Here is a tiny trained network, its code and every weight. The questions are about switching its units off for an input and a target symbol, where a switched-off unit gives its printed mean instead of its output.

import numpy as np


def w(rows, s, z=0):
    codes = np.array(rows[::2]) - 128.0
    scale = np.full(codes.shape[1], s)
    scale[-1] = z or s
    return codes * scale


def f(y):
    return y / 2 * (1 + np.tanh(0.7978845608 * (y + 0.044715 * y**3)))


def softmax(a):
    e = np.exp(a - a.max(-1, keepdims=True))
    return e / e.sum(-1, keepdims=True)


def log_softmax(a):
    a = a - a.max(-1, keepdims=True)
    return a - np.log(np.exp(a).sum(-1, keepdims=True))


def net(x, mask):
    ids = ['γλμξπτ'.index(c) for c in x.split()]
    T = len(ids)
    res = E[ids] + P[:T]
    u = 0
    for l in range(2):
        q, k, v = (res @ M[l].T for M in (Q, K, V))
        z = softmax(np.where(np.tri(T) > 0, q @ k.T / 2**0.5, -1e9)) @ v
        res = res + np.where(mask[u], z, O[l][:, -1]) @ O[l][:, :-1]
        u += 1
        y = f(res @ A[l][:, :-1].T + A[l][:, -1])
        res = res + np.where(mask[u : u + 12], y, B[l][:, -1]) @ B[l][:, :-1]
        u += 12
    return log_softmax(res[-1] @ U[:, :-1].T + U[:, -1])


Q, K, V, O, A, B = {}, {}, {}, {}, {}, {}
E = w([
[128,178,154,122,177,117,182,204,153],'γ',
[100,55,171,204,128,135,227,130,111],'λ',
[131,192,112,146,80,168,183,105,160],'μ',
[17,134,176,94,131,157,149,126,10],'ξ',
[165,118,115,137,122,110,83,104,222],'π',
[80,142,73,201,145,138,68,199,29],'τ',
],0.011)
P = w([
[76,195,131,141,128,19,183,149,197],'0',
[156,175,254,207,162,110,184,82,118],'1',
[94,128,60,235,153,90,179,104,131],'2',
[174,165,230,172,159,126,162,99,99],'3',
[88,99,50,215,157,130,163,138,146],'4',
[176,137,207,132,152,136,133,116,89],'5',
[82,77,39,179,153,154,144,158,159],'6',
[190,108,193,104,143,159,114,120,72],'7',
[80,50,30,145,141,176,127,173,162],'8',
[197,83,171,65,137,178,106,135,59],'9',
[86,31,19,111,135,199,107,190,171],'10',
[213,44,156,42,126,197,79,126,44],'11',
[90,17,6,78,124,218,94,215,174],'12',
[180,93,193,68,121,162,102,122,65],'13',
],0.0093)
Q[0] = w([
[168,181,248,60,101,62,41,40,51],'0.h1',
[168,95,205,108,166,151,165,155,117],'0.h1',
],0.012)
K[0] = w([
[136,166,173,191,174,9,191,117,145],'0.h1',
[172,113,123,106,108,96,198,107,182],'0.h1',
],0.015)
V[0] = w([
[145,149,138,89,100,230,130,2,173],'0.h1',
[57,89,140,70,161,102,75,157,47],'0.h1',
],0.0053)
O[0] = w([
[128,99,185,242,55,160,70,159,105,81],'0.h1',
[84,199,156,133,254,193,111,29,135,3],'0.h1',
],0.0065,0.0031)
A[0] = w([
[113,133,67,108,134,72,133,143,218,76],'0.n1',
[219,183,125,43,127,71,111,83,217,173],'0.n2',
[86,106,82,164,172,122,28,69,101,185],'0.n3',
[218,66,140,117,63,152,103,155,88,213],'0.n4',
[105,179,196,52,141,71,127,107,168,85],'0.n5',
[153,61,116,143,168,202,156,175,185,120],'0.n6',
[146,113,100,123,81,219,141,185,149,170],'0.n7',
[227,133,205,133,160,145,177,127,72,250],'0.n8',
[130,78,76,162,66,57,132,194,188,189],'0.n9',
[96,109,175,181,146,138,194,133,165,253],'0.n10',
[98,225,95,49,168,108,126,191,173,58],'0.n11',
[142,86,123,254,119,171,86,173,98,171],'0.n12',
],0.0073,0.0031)
B[0] = w([
[135,82,78,82,63,39,108,119,114,150],'0.n1',
[245,128,120,101,64,82,139,221,172,162],'0.n2',
[196,85,128,102,174,140,161,151,136,144],'0.n3',
[190,202,170,73,178,156,161,150,115,238],'0.n4',
[150,214,133,190,128,84,56,194,95,121],'0.n5',
[75,111,70,86,120,115,31,141,147,198],'0.n6',
[76,130,91,111,228,177,110,166,91,224],'0.n7',
[126,159,198,4,41,188,136,121,120,240],'0.n8',
[110,90,114,142,75,72,206,254,120,247],'0.n9',
[46,198,98,89,109,106,153,119,104,254],'0.n10',
[148,161,32,173,143,75,8,96,76,139],'0.n11',
[214,243,95,100,180,145,34,153,152,212],'0.n12',
],0.0065,0.0051)
Q[1] = w([
[46,18,2,246,164,124,84,133,162],'1.h1',
[233,127,238,94,94,87,34,41,116],'1.h1',
],0.0078)
K[1] = w([
[156,72,122,102,167,247,129,139,120],'1.h1',
[101,255,157,186,115,73,211,102,115],'1.h1',
],0.008)
V[1] = w([
[2,190,124,111,153,176,190,82,47],'1.h1',
[186,209,69,129,183,128,58,176,85],'1.h1',
],0.0071)
O[1] = w([
[100,161,73,2,71,140,93,114,127,12],'1.h1',
[227,124,151,128,76,84,199,87,63,250],'1.h1',
],0.0091,0.0022)
A[1] = w([
[127,202,106,165,126,83,91,90,110,168],'1.n1',
[144,110,196,201,214,168,118,110,174,3],'1.n2',
[92,35,125,188,162,81,148,116,149,78],'1.n3',
[40,58,76,170,213,102,99,119,181,172],'1.n4',
[171,34,82,222,150,98,224,114,63,118],'1.n5',
[53,115,61,27,83,98,85,87,157,118],'1.n6',
[91,133,229,166,162,132,105,254,147,142],'1.n7',
[173,80,158,150,95,98,212,202,67,99],'1.n8',
[63,109,205,82,185,154,126,44,56,138],'1.n9',
[235,135,190,144,149,138,170,35,100,73],'1.n10',
[128,157,204,72,62,136,113,192,143,85],'1.n11',
[163,169,128,126,113,211,92,128,88,77],'1.n12',
],0.0063,0.0054)
B[1] = w([
[85,40,149,236,181,194,82,123,211,135],'1.n1',
[32,11,52,77,67,27,124,138,38,141],'1.n2',
[124,130,4,138,85,214,97,162,112,146],'1.n3',
[184,132,201,254,178,170,158,208,142,152],'1.n4',
[137,190,181,34,194,64,129,37,150,226],'1.n5',
[123,48,230,145,198,112,102,89,172,213],'1.n6',
[137,83,73,166,170,182,160,68,149,230],'1.n7',
[101,173,125,98,101,181,34,154,168,255],'1.n8',
[189,202,59,187,110,169,152,147,152,159],'1.n9',
[27,99,136,85,26,119,61,188,115,181],'1.n10',
[159,53,22,189,143,142,144,59,119,202],'1.n11',
[112,93,158,121,191,73,149,124,73,150],'1.n12',
],0.0057,0.0091)
U = w([
[114,188,193,102,153,84,126,155,151,33],'γ',
[47,19,165,148,133,60,162,161,97,137],'λ',
[57,160,12,120,44,110,116,220,108,108],'μ',
[45,177,91,103,137,179,4,69,220,107],'ξ',
[209,156,175,206,175,183,197,127,169,252],'π',
[150,114,78,93,168,43,229,39,123,110],'τ',
],0.0048,0.0034)

Each question gives the input, a string of symbols that net reads in full, and the target symbol t.
The units are the heads (2 rows each of Q, K, V and O) and the neurons (one row each of A and B). Each row of codes is followed by its name. A weight is (code - 128) times the scale printed after its matrix; where a second scale follows, it is the last column's (O, A, B and U).
mask holds one flag per unit, layer by layer, with each layer's heads first. A switched-off unit (its flag False) gives its mean, the last column of its rows in O or B, instead of its output. The means were averaged over made-up inputs and are rounded, as every weight is.
A unit's drop is (log p(t) with every unit on - log p(t) with that unit switched off) / (log p(t) with every unit on - log p(t) with every unit switched off).
unit that matters most: the unit with the biggest drop
k most important neurons: the k neurons with the biggest drops, biggest first
k most important neurons of layer l: the k neurons of layer l with the biggest drops, biggest first
input μ λ μ λ γ, target μ: 2 most important neurons -> 0.n9; 1.n6
input π λ μ λ τ λ μ π, target λ: 3 most important neurons -> 1.n2; 1.n10; 0.n2
input ξ μ μ μ π ξ μ μ μ λ λ π π π, target τ: most important neuron -> 1.n11
input ξ λ μ γ π λ τ λ, target τ: 2 most important neurons -> 1.n11; 0.n5
input λ μ γ π, target ξ: 2 most important neurons -> 0.n12; 0.n10
input γ λ μ γ, target γ: 3 most important neurons -> 0.n11; 1.n10; 1.n5
input ξ π λ μ γ λ γ μ, target τ: 2 most important neurons of layer 1 -> 1.n11; 1.n8
input γ μ μ ξ λ λ λ μ, target γ: 3 most important neurons -> 1.n10; 1.n5; 0.n11
input γ λ μ γ ξ π λ μ τ μ μ π λ μ, target γ: 4 most important neurons of layer 0 -> 0.n11; 0.n2; 0.n5; 0.n1
input λ π μ μ μ π μ λ τ μ μ μ π τ, target ξ: 2 most important neurons of layer 0 -> 0.n12; 0.n10
input ξ λ μ λ π τ ξ π π π, target τ: 2 most important neurons of layer 0 -> 0.n5; 0.n11
input π ξ λ μ μ λ λ μ γ ξ μ γ ξ, target ξ: 2 most important neurons of layer 1 -> 1.n6; 1.n9
input π μ π μ π λ ξ μ τ μ γ, target τ: 2 most important neurons of layer 1 -> 1.n8; 1.n10
input ξ μ λ τ μ λ π, target π: unit that matters most -> 1.h1
input ξ γ μ μ μ τ, target τ: 2 most important neurons -> 0.n5; 0.n11
input τ λ λ λ μ π, target μ: 3 most important neurons of layer 0 -> 0.n11; 0.n8; 0.n5
input μ μ λ π μ, target π: 2 most important neurons -> 0.n2; 0.n8
input λ π μ λ π π λ λ γ λ γ, target λ: 2 most important neurons -> 1.n6; 1.n8
input μ λ λ, target μ: 4 most important neurons -> 0.n12; 0.n9; 1.n5; 0.n10
input μ γ τ λ λ π μ, target π: 4 most important neurons -> 0.n10; 0.n2; 0.n8; 1.n4
input μ λ μ μ μ λ π μ μ μ λ, target μ: unit that matters most -> 0.n6
input γ λ π π μ λ γ λ μ μ π ξ γ τ, target γ: 3 most important neurons of layer 1 -> 1.n5; 1.n10; 1.n8
input ξ λ π π λ μ γ μ λ μ λ μ, target τ: 4 most important neurons of layer 1 -> 1.n11; 1.n8; 1.n12; 1.n6
